Below is a small trained network, with its code and all its weights. Each question gives an input and a class and asks what happens when units are switched off, that is, made to give their printed mean instead of their output.

import numpy as np


def w(rows, s, z=0):
    codes = np.array(rows[::2]) - 128.0
    scale = np.full(codes.shape[1], s)
    scale[-1] = z or s
    return codes * scale


def f(y):
    return np.maximum(y, 0)


def log_softmax(a):
    a = a - a.max(-1, keepdims=True)
    return a - np.log(np.exp(a).sum(-1, keepdims=True))


def net(x, mask):
    res = np.array(x, float).reshape(1, 2) / 4 @ E
    y = f(res @ A[0][:, :-1].T + A[0][:, -1])
    res = res + np.where(mask, y, B[0][:, -1]) @ B[0][:, :-1]
    return log_softmax(res[-1] @ U[:, :-1].T + U[:, -1])


A, B = {}, {}
E = w([
[14,249,8,246,251,248,7,12,246],'x0',
[5,3,246,243,253,39,159,6,11],'x1',
],0.0037)
A[0] = w([
[247,246,13,7,3,195,149,250,234,248],'n0',
[21,250,5,247,251,248,10,7,250,253],'n1',
[6,233,16,250,250,248,5,8,248,244],'n2',
[6,10,225,245,249,77,117,5,39,253],'n3',
[7,7,248,248,247,23,186,9,10,253],'n4',
[251,5,250,16,8,4,246,246,4,253],'n5',
],0.0036,0.0035)
B[0] = w([
[249,253,67,14,5,36,158,243,251,234],'n0',
[171,245,19,248,250,252,1,7,175,254],'n1',
[99,216,60,245,250,251,8,11,53,251],'n2',
[6,5,249,224,251,218,87,6,5,216],'n3',
[11,6,242,181,249,151,162,5,6,224],'n4',
[193,7,248,2,83,2,249,62,6,242],'n5',
],0.0036,0.0099)
U = w([
[24,5,248,25,209,7,254,11,3,138],'0',
[245,250,7,223,162,247,8,156,250,185],'1',
[5,7,22,250,68,141,162,249,150,3],'2',
[249,76,225,5,3,5,249,247,101,217],'3',
[7,106,114,250,254,253,7,6,9,163],'4',
[163,215,22,84,23,131,82,250,243,174],'5',
[130,172,31,55,18,50,233,248,243,20],'6',
],0.0036,0.0035)

Each question gives the input, the list of numbers given to net, and the class t.
The units are the neurons (one row each of A and B). Each row of codes is followed by its name. A weight is (code - 128) times the scale printed after its matrix; where a second scale follows, it is the last column's (A, B and U).
mask holds one flag per neuron, in row order. A switched-off neuron (its flag False) gives its mean, the last column of its row in B, instead of its output. The means were averaged over made-up inputs and are rounded, as every weight is.
A unit's drop is (log p(t) with every unit on - log p(t) with that unit switched off) / (log p(t) with every unit on - log p(t) with every unit switched off).
The circuit of an input: a set's keep is (log p(t) with only the set's units on - log p(t) with every unit switched off) / (log p(t) with every unit on - log p(t) with every unit switched off). Starting from all 6 units, units are removed one at a time, each time the one whose removal leaves the highest keep (on an exact tie, the one counted first), for as long as the keep stays at least 0.8.
units of the circuit, in order: the units of the circuit, biggest drop first
most important unit: the unit with the biggest drop
top k neurons: the k neurons with the biggest drops, biggest first
drop when u is switched off: that unit's drop, to one decimal
input [-2,-6], class 3: most important unit => n1
input [7,-2], class 1: units of the circuit, in order => [n4, n3]
input [-8,0], class 3: units of the circuit, in order => [n3, n2]
input [-2,-4], class 3: units of the circuit, in order => [n1, n2]
input [-1,0], class 3: units of the circuit, in order => [n2, n1]
input [0,-1], class 5: top 2 neurons => [n4, n3]
input [1,-8], class 5: units of the circuit, in order => [n0, n3]
input [4,-1], class 1: units of the circuit, in order => [n4, n3]
input [-1,1], class 0: drop when n2 is switched off => 0.4
input [0,-4], class 5: drop when n4 is switched off => 0.1
input [6,-4], class 1: drop when n3 is switched off => 0.1
input [8,-3], class 1: drop when n2 is switched off => -0.1
